Each row has a class, written after it.
[-13 -26   1   9  -3 -14  15 -11  23  11   8   1  31  -3   0  29 -54  15
  54  24   6 -22  10  -9  11  37  28  19   8  -3 -33  55  -1  26   9 -17
 -39  32 -19  -4   1   2]	z207
[-58 -35  30 -16   3 -21 -17  17 -29  -2  27  -4  57  26  18   3 -27 -10
  19  19  28 -28  28 -11  34  20   3 -67  30  25   0  74  15  35   6 -21
 -21  28  20   3  40  57]	z4
[-12 -13  -2 -15  28  -3  58  -9 -12 -46 -13  19 -74 -19  32  57   9  -7
  21  -5  35  39  14  -9 -25  38 -21   9  32   6 -65 -20  28  -7 -47 -16
 -18 -23 -22 -16  34 -17]	z8
[ 10 -30   8  40  10  19  -2 -14  42  89  33  -7  17 -29 -30  43 -22  24
  34  -3 -21 -40  14 -20 -34 -14  32  25 -22 -20  16  -5  15  51 -16  -6
 -31 -10  -9 -15  36 -61]	z682
[-60 -24  25 -47  22 -19  41  17 -59 -37  48  16 -35   4  50  43   4 -27
  34   3  32  16   3   2  -1  40 -12 -59  26  20 -30  36  40  13 -20 -15
 -46  27  35   6  34  41]	z682
[-30 -22  37 -21  33   7 -33 -16  14  13  61   6  35  11  16 -55   4  -9
  54  10 -29  21 -23 -30  -2  -2  22 -38 -12 -14  27   1   9  -2 -34 -37
  16  60  21  -8   8  -3]	z77
[ 77  -2  27  55 -13  -2  -4 -13  35  41 -17 -11  10 -28 -23   1  -2  41
 -30 -15 -29 -28 -24  -7 -34 -28  -9  44 -34 -50  54 -76   0 -27   5  14
  23 -19 -32 -28 -54 -48]	z656
[ 13 -16  -8  13  14  -5 -23  -4  11  28 -53  10  18  -6  -4   3 -10  23
  -3  13  43  -3  32 -29   2  12 -22 -12  25   3 -10 -10   7  10 -21 -14
  22   3 -31 -16  33 -17]	z656
[  3 -31 -17  20  19  -2 -19  27  15  26  -6  -6  -1  20  -6 -69  25  11
 -10 -40  -4  11  -5 -11 -39  17 -14  -1  24   0  46 -13  20   8  -2 -20
  15  23  -9 -15   2 -38]	z624
[ 12  -2  46   2 -16  -6  10  35 -30 -16  61  -6  -7   0 -10  25  48 -23
  29 -16   3   1  19  22 -22  -3  17  10 -13  33  39  11  23  22  -6 -38
 -46 -25  35 -15  23  12]	z781
[-14 -35   1 -20  21   1  35  -3 -53  13   9  28 -45   7  26  21   6   2
  30   4  17  13 -13 -15 -28  46 -23 -13  18 -14   3   2  41 -19 -25   8
  -4  40   6  -4  16 -26]	z8
[-20 -25   4  11 -15 -13   9  12   6   5  24 -11  23  16   6  -7 -24   8
  38  16   5 -15   9  -1  -5  15  29  42 -14  -7  12  53   2  29  38 -20
 -42  27  -9   6 -22   6]	z8
[  2  20  83  11   0 -39   6  -2  21 -33  35 -21  50 -31  14  41 -35  11
  11  10   5 -37  -6   7  21  18  18 -61   6 -19 -13  -8  13  24  -3 -18
 -14  -2   9 -29   1  49]	z44
[-36  -1  33 -32  32  -1  -1 -10  35 -27  53 -12  11  -8  15 -15  16 -26
  36  -9 -16  34  10 -26  11 -15  30 -28  -4  17 -13  -5   1   3 -44 -49
  -6   6   3  -9  12  18]	z682
[ 24 -16 -24  42  13  11  18 -41  55  30 -47  -3   3 -22 -20  35 -57  44
  44  21  12 -13  11 -25 -21  29  14  59   8 -38 -43  -7  -3   7 -15  -3
 -10  10 -63 -19   6 -62]	z8
[ 26 -12  21   9   3  10   4   7   0  24  11   1   4 -21 -22  47   0   4
  37  -7   2 -17  14   1 -26  17   8   3  -4   7   8 -10  20  28 -25 -17
 -33 -10   7 -24  52 -41]	z624
[ 19  -3   9 -11  31  10 -16 -19  21   6   6   5   7  -5   3 -49  32   5
  31  -6 -15  44  -7 -34 -11 -15   9   9 -13 -18  17 -49  -2 -30 -42 -33
  31  21 -15 -16  -1 -32]	z656
[ 46 -21  -3  36 -17  23   2  21   7  83  25 -11 -20  -4 -38  -4  40   5
   4 -20 -30 -10  -2  -1 -61 -52  13  90 -51 -10  76 -20   6  14  15  -2
 -27 -31  -4 -11 -17 -70]	z682
[-18 -19  15  -7  24 -27 -11  18  18 -25  -7  -8  12   7  21 -26   2  -5
  11 -25  14  15  14 -15  -9  52  -5 -62  62  21 -18   5  37   6 -44 -33
   2  19  -8 -20  37   1]	z4
[ -8 -26  -3  24  -1   0 -21  10  13  41  -8  -1  18   7  -6  -9 -12   9
 -15   9  15 -16  32 -23   4 -19  -3  17   2  13  11  30  -9  28  24 -14
   7 -14 -30  -9  -5   6]	z207
[ 80 -20  -8  34 -13  31   1   6 -15  71 -17  10 -17  -4 -42   5  42  18
  25 -10 -21  -9 -17  -9 -55  -1  -9  70 -30 -23  69 -42  15 -11  -1  15
   7  -5   3 -21   9 -97]	z618
[ 27 -26  27  71  -3  -2 -15 -12  63  83  27 -21  41 -25 -20 -17 -40  37
 -27  -4 -55 -62 -20 -13 -20 -45  24  37 -51 -61  53 -38 -13  11  33  19
   7 -18 -34 -16 -45 -34]	z4
[-13 -19  12   3   0  -3 -23   7 -11  26 -16  -1  29  16  -5   0 -11   8
   6  16  30 -19  22 -20   8  16 -12 -18  22   3   9  27  13  17   6  -8
  13  12  -8 -10  16   6]	z8
[ 80   4  34  44  -3  -3 -25 -24  26  45 -31  -9  25 -31 -36   7 -16  51
   1   5 -13 -48 -31  -8 -17  11 -20  -1  -6 -70  39 -78   3 -30  -4  22
  39  14 -28 -40 -12 -54]	z781
[ -33    4   37  -34  -11  -47    0   75  -29 -114   27  -25  -22   31
   51  -36   63  -58  -25  -35   30   55   32   25   -4   12    0  -56
   48   77   16   46   22   24   -5  -65  -32  -17   35    4    2   85]	z4
[ 17 -15  49  46   5 -20 -18 -25  52  58  24  -8  57 -37  -8  19 -54  45
 -11   2 -26 -60 -18 -18  -1  -7  19 -23 -21 -54  20 -44   5  11   1   9
  13  13 -17 -18 -26  -4]	z656
[-13 -13   2  10  22 -22 -13  21  31 -14   9 -13  -5   5  11 -47  24  -3
  -9 -45  10  20  25  -9 -17  16   2 -26  41  25   0  -9  19  20 -24 -41
   7  -6 -18 -16  14   7]	z781
[-22   2  24   1  13 -38   5  52  31 -75  19 -20 -25   4  31 -20  42 -26
 -11 -41  26  43  44   1 -16  11   7 -25  38  62 -27  20  14  31 -20 -66
 -13 -38   4 -16  13  37]	z207
[ 34  -8 -22  22 -11  -3  18 -13  22  -2 -52  -4   2 -11 -10  13 -22  23
  27   1  27   9  15  -4 -15  21   7  65   3 -10 -26  -8   0  -2   3 -13
 -24   7 -52  -9 -14 -34]	z656
[-11  -4  23  -3  35  13  -8  -2  11  -3  38   4   9   6  11 -52  32  -8
  32  -2 -24  37  -8 -28  -7 -22  14   7 -19  -7  29 -21  -1  -9 -16 -35
  15  25   4 -16   0 -11]	z44
[ -17   23    7   -5   36  -33   23   14   72  -94  -33  -25  -34  -26
   22   31   -3  -15    4  -44   47   47   48   -3   -9   36   -9  -41
   75   52 -102  -23   22   30  -64  -61  -16  -56  -38  -32   51   22]	z682
[-17  -7   5  -4  -3 -22  33   9  10 -46  -1 -12  13  -8  17  30 -28  -6
  43  22  32   0  21  12  14  36  17   8  18  19 -67  41   2  29  -1 -35
 -51  -3  -6  -6   8  27]	z618
[  6  -7  36 -17  17   4 -18  15  -6 -12  41   6  -3  13  13 -72  53 -17
  34   0 -29  51 -15 -17 -10 -19   5  11 -23   4  39 -18  -3 -29 -18 -45
  24  23  17 -14 -17  -6]	z207
[ 11  -2  43 -15  -6  -1  -7  15 -18 -11  34  -3  13 -11  -1  37   7  -6
  55   5  17  -8   4  10 -21  27   8 -30   9  10   5  11  31  27 -28 -29
 -33   5  38 -19  67 -16]	z77
[  6 -26 -32  64  30   6 -13  -6  70  45 -21 -13 -16 -17 -14 -44   3  31
 -28 -42   0  -5  35 -32 -39 -15   3  25  13  -5   7 -40   3  30 -20 -21
  27 -20 -54 -16   5 -53]	z781
[ 43  12  32 -12 -11  -1  20  22 -19 -43  -1  -5 -21 -23  -8  55  34 -11
  48  -2  25  14  15  18 -26  23  -5   2  13  28 -18 -19  22  13 -40 -35
 -31 -38  30 -29  59 -19]	z618
[-26   2  17 -17  -1 -25  22  -1  29 -64  -3 -22  22 -19  19  45 -44  -8
  55  20  46  -1  22  14  22  40  18 -17  34  14 -91  39   1  29 -18 -46
 -58  -1  -7 -11  34  32]	z77
[ 29   6  27  16  -7  -1  13  19  16  -7  18 -10 -20 -20 -18  48  27  -3
  27  -7   8   3  20   1 -38  -4  13  28  -7  10   9 -18  17  26 -19 -31
 -29 -42   1 -27  37 -32]	z8
[ 61   6  26  57  13   1 -11 -47  86  44 -37 -23  26 -64 -26  43 -64  47
  -4   5 -15 -47 -13 -20 -17  -5  -1  -2  -1 -66 -31 -76  -4  -6 -34   4
  24 -26 -54 -44  -3 -58]	z77
[-30 -10  17 -14   3 -29 -26  17 -18   0  -2   5  44  13  16  11 -10  -3
   5  17  45 -16  30 -19  26  19  -5 -62  32  22  -1  44  12  30  -4 -21
  -5  25  10  -2  30  43]	z656
[-16   2  19 -31  21 -18  72   8 -24 -89  -5  15 -79 -33  44  74  10 -23
  25  -4  59  47  26   7  -9  43 -26 -24  44  37 -99  -7  28  -6 -58 -37
 -34 -39 -11 -22  48  20]	z207
[ 19   5  47  33  -7 -28   0   2  36   6  34 -18  22 -30  -6  25 -14  10
 -21  -7 -19 -47  -1   1   3 -23  12  -6 -22 -26  20 -27  -6  11  11  -7
  -5 -27 -11 -21 -20  16]	z781
[-53 -15  38 -25  47   1 -12 -12  27  -3  74   4  39  -3  20 -46  -4 -14
  55   0 -27  15  -4 -24  11  -5  33 -47 -14  -2  -6   4   4  17 -37 -51
  -4  30  20 -14  30  16]	z624
[ 26 -12  -1  14  26  20  -3 -16  31  14   4   1  -9  -6  -5 -52  41   4
  24 -14 -34  45 -15 -34 -22 -24   4  39 -25 -22  24 -59  -6 -27 -29 -24
  37   9 -22 -19 -17 -50]	z618
[ 68  18  53  20 -25 -28   0  27   2 -29  -1 -18  -2 -14  -8  14  28   6
 -21  -4  -9  -8 -24  16 -14 -11 -20  14 -11 -24  39 -39  -3 -31  24  -7
  12 -27  -2 -35 -44   5]	z207
[ 49  21  23   2 -26   3  31  32  -4 -39   5 -23 -47  -9 -17  46  67 -31
   3 -36   8  33  21  25 -38 -28   1  50  -9  34  16 -11  13  11 -11 -29
 -47 -76   6 -21  10 -12]	z682
[ 40  29  54  26 -18 -34   4  12  32 -37  16 -27   7 -36   2  31  11   4
 -28 -12   7 -14   1  13 -13 -32   9  -2 -18  -9  15 -45  -2   1   1 -23
 -10 -51  -8 -27 -31  23]	z656
[ 34  -9  20  22 -16   6  12  27   2  13  19  -7 -18 -10 -15  31  31 -13
  18 -10 -10   0  11   6 -40 -19  15  44 -21  14  36  -6   8  16  -9 -18
 -43 -36   5 -19  25 -37]	z4
[-14 -32  -5  21  -7 -10  14  14   3  14  23  -9  24  12  10 -16 -14  11
  28  12   2 -12  10  -3  -4  -7  27  58 -23  -9  20  47 -11  36  50 -18
 -44  21 -11   2 -18   1]	z44
[ 14   4  21  -4   2   3   9  25  18 -21  44  -6 -32   4  10 -65  78 -32
  10 -29 -34  68  -1 -17 -25 -60  19  57 -49  15  52 -21 -17 -22  -3 -52
   8 -23  -4 -12 -41  -4]	z207
[ 69  32  60  21   1 -14   7 -16  31 -40 -40 -18   3 -50 -15  47  -9  24
  10  -1  25 -20  -6   4   2  26 -25 -25  22 -32 -29 -82   7 -30 -39 -13
  17 -29 -27 -52  15 -13]	z781
[-28  -7  14  -5  19 -34 -31  36  28 -45   5 -17   5  11  28 -30  14 -13
  -3 -31  32  22  18  -4 -13  33  -7 -64  60  33 -16  10  24  35 -25 -46
   5  10   5 -13  38  21]	z77
[-37 -23   6   8  20   2 -15  -7  17  23 -12 -12  31  -6  -5  18 -44  14
  16  12  34 -22  35 -19  19  11  -9 -39  31  12 -33  23   3  40 -13 -16
  -4  -1 -12  -6  43  14]	z682
[ -4 -24 -22  37  -2   4 -15  19   6  45  -5  -8   7  17 -14 -38  23   3
 -21 -19  10  -9  33 -19  -6 -44  -7  49 -14   1  43  16 -16  24  38 -15
   8 -26 -29  -6  -8  -5]	z781
[-30 -17   2  -8  13 -30  -8  55   4 -43  17 -19  -7  25  21 -50  45 -28
 -23 -49  22  29  26   6 -16   4  -6 -26  34  49  11  21  13  27  -1 -46
 -11 -17   9  -9  15  29]	z624
[ 25  -2 -24  39  16   7   4  -5  29  14 -62  -9  -9 -15 -17   6   2  19
  -7   3  37   5  41 -26 -12 -17 -24  43  14   4 -17 -23 -11  18  -6 -19
  12 -46 -56 -34  19 -35]	z44
[-12 -21  17 -11  35  15 -18 -21   2  33  42  11  32  12   0 -58  20   0
  43   4 -40  18 -27 -36   1  -6  17  -6 -13 -27  40 -10   5 -18 -24 -19
  27  55  12 -11   3 -30]	z44
[ 50  29  54  44  18 -21  12 -33  82 -19 -31 -15   8 -63 -10  81 -62  34
  13  11   7 -27   5 -14  -6  23   4 -22  21 -34 -75 -55  -5   6 -47 -13
  11 -44 -48 -52  11 -18]	z207
[ 36 -43 -33  46  -6  18 -30  16 -21 100 -29   7  13  23 -26 -57  21  31
 -31   3 -14 -13   4 -30 -26 -35 -29  66 -31 -29 100  -5  -2   1  54  19
  32  21 -34  -7 -28 -62]	z44
[ 13 -47 -15   4   5  10  44  14 -54  36  16  29 -67  11  18  -6  34   4
   1  -7 -14  28 -22  -8 -42   1 -30  55 -18  -9  39  -8  17 -34   4  14
  -6  16  -7  -2 -34 -39]	z207
[-63 -24  45 -27  38  -8 -28  -2  -4   5  90  12  57  20  31 -51   8 -11
  46  15 -34  14  -7 -33  24  -3  34 -54 -13   0  31  31   8  20 -10 -36
   7  68  38   0  18  32]	z44
[ 84  34  13   6 -22   5  29  34 -16 -54 -29 -12 -60 -17 -15  41  82 -18
   8 -25  20  46   1  36 -40 -12 -24  54   3  18  -8 -50   6 -12 -22 -21
 -17 -82  13 -32  29 -33]	z618
[ 27   2 -19  22  17 -11  -8  21  49 -26 -57 -21 -40  -3  -8 -40  37   9
 -16 -43  33  41  23 -14 -47  15 -23  19  48  11 -14 -55  14   0 -32 -37
  35 -36 -44 -31  14 -44]	z8
[ 12 -19  -9  20   9 -23 -19  30  22   9  -9  -9 -13  15   2 -56  32   5
  -9 -40   8  18  10 -15 -38  13  -8   6  29  12  25   0  16  10  -3 -29
  23  -3 -16 -18  -2 -25]	z207
[-52  -8  32 -23   7 -24 -26  24  -2 -32  11 -10  35   5  27  16 -20 -23
   8  19  54 -10  39  -5  32  14  -3 -69  39  41 -34  54   6  48  -6 -45
 -19  -4  13  -5  45  67]	z77
[  5 -40 -30  10   3  13  52  12 -46  33  20  19 -66   9  13 -15  46  -3
  -7 -33 -11  24  -7  -6 -40 -21 -23  72 -27 -15  44 -15  14 -23  16   7
 -12  -7 -17   0 -27 -34]	z781
[ 17  -7  13  25 -22  -8  13  39  -6  10  54 -20 -16  -8  -6  14  53 -19
   5 -14  -9  -1  26  15 -39 -42  30  42 -43  29  40  17   3  48   8 -29
 -41 -53  31  -4   3 -12]	z618
[-13  -9   4   4 -10 -21  22  18   5 -43   8 -14  10   1  18  20 -10  -9
  35  12  26   4  17   9   6  19  20  16   7  20 -32  48  -3  28  14 -33
 -49   4   0  -1  -1  27]	z618
[-53 -35  16 -21  24  -7  50   0 -35 -19  46  18 -37  -3  41  48  -8 -11
  25   2  17  13   8  -6  -9  37   0 -25  20  10 -35  19  37  15 -27 -11
 -31  13   9   3  21  18]	z8
[-41 -40  -2 -20   9  -8  55   5 -58   9  50  15 -29  -2  39  20   6  -8
  23 -13   3   6  -6 -11 -10  20  -7 -21  -6   2   1  22  34   4  -6   2
 -27  24  17  11   5  10]	z618
[-29 -26   6 -35   7 -16  32  14 -61 -33  26  17 -41   9  46  26  20 -21
  17  -1  31  24 -15   3 -13  35 -26 -25  22   7  -5  22  31 -14 -11  -5
 -27  29  17   1  17  14]	z77
[ 16  -5  -5   5   7  -5  27 -17  35 -32 -46  -2  -3 -17  -2  48 -32  19
  47  24  36   7  19 -13  -3  49   4  31  31  -8 -63   4   6   0 -24 -24
 -23   9 -42 -22  24 -28]	z8
[ 36   4  23  20   3   2   9  17  11  11  16  -7  -6 -18 -20  31  27   1
  31  -6  -1   0  17   3 -34  -7  13  32  -9   8  10 -20  11  32 -19 -25
 -28 -37   7 -32  43 -43]	z44
[-36 -29   9   6  -2 -11 -22  21  -2  21  18 -11  34   8  11   0 -15  -4
  -9   8  29 -24  33 -14  13 -19  -2 -18   1  16  10  45   2  43  22 -24
  -9  -3  -4   0  20  28]	z77
[ 24 -16   8  34   3   9  -3  13  15  43  28   4  -4 -14 -28  27  16  13
  26 -14 -11 -19  17  -5 -32 -10  11  36 -19   1  33 -17   6  27  -8 -13
 -20 -20   1 -19  44 -46]	z781
[ 47 -10  16  19   4  15 -10  -1  -3  44  -4  12   1 -23 -26  34  10  18
  53  17   3 -18 -10  -6 -36  24  -1   3   1 -15  11 -28  21  14 -39  -8
  -7   8  24 -26  59 -69]	z618
[ 83   3   4  21  -8  22  -4   1   4  27 -41   4 -38 -17 -40  33  35  18
  28  -1   6   8   0  -5 -59  10 -14  64   0 -14  26 -56  16 -13 -30  -6
   4 -27 -16 -35  31 -91]	z8
[-20 -66 -28  22  29  17  17 -24 -18 110  31  37 -11   2  15  -8 -18  31
  12  -3 -24 -15 -22 -35 -37   4   6  28 -24 -46  31  -7  24  -1   0  32
  -3  54 -15   9 -17 -57]	z656
[ 42  24  15   7   7   1  22  13  28 -32  -6  -8 -36 -39 -16  57  35 -13
  31 -19  19  20  37   9 -24   0   7  30  12  20 -43 -37   8  16 -43 -46
 -36 -70 -14 -37  62 -29]	z781
[ 34  -9  25  23  -9  10  16  24 -11  18  30  -6 -10  -9 -16  21  40  -4
  24  -7  -4   0  15  11 -37 -22  14  51 -29  12  37  -7  11  29   2 -21
 -37 -36  17 -23  21 -35]	z44
[-23  14  46 -33  14  -4  12  17  11 -60  57 -18 -15  -1  26 -33  54 -45
  22 -26  -9  59  11  -7  -1 -27  23  -2 -18  35  10  -6  10  -9 -29 -63
 -18 -17   9  -8 -11  33]	z682
[ 10  24   3   6   3 -19   7  17  26 -59 -44 -18 -22 -18   9  28  20 -15
 -16 -16  69  31  60  -6  -1 -15 -15   5  29  49 -43 -12  -2  22 -22 -52
 -13 -74 -42 -26  23  30]	z656
[ -7 -37  -4 -15  -5  -3  35  29 -76  15  28  23 -60  25  29 -16  53 -13
  -3  -9   0  27 -19  -1 -41   6 -27  33 -16  -6  56   9  35 -30  13   8
 -10  23  16   6 -28 -20]	z8
[ 16  38  83 -13 -29 -51  23  40  -5 -92  38 -37   9 -29  24  48  18 -30
 -13 -10  22 -10   4  34  17   1   5 -51  -1  21 -11  -7  13   8   6 -37
 -29 -52  32 -21 -19  82]	z618
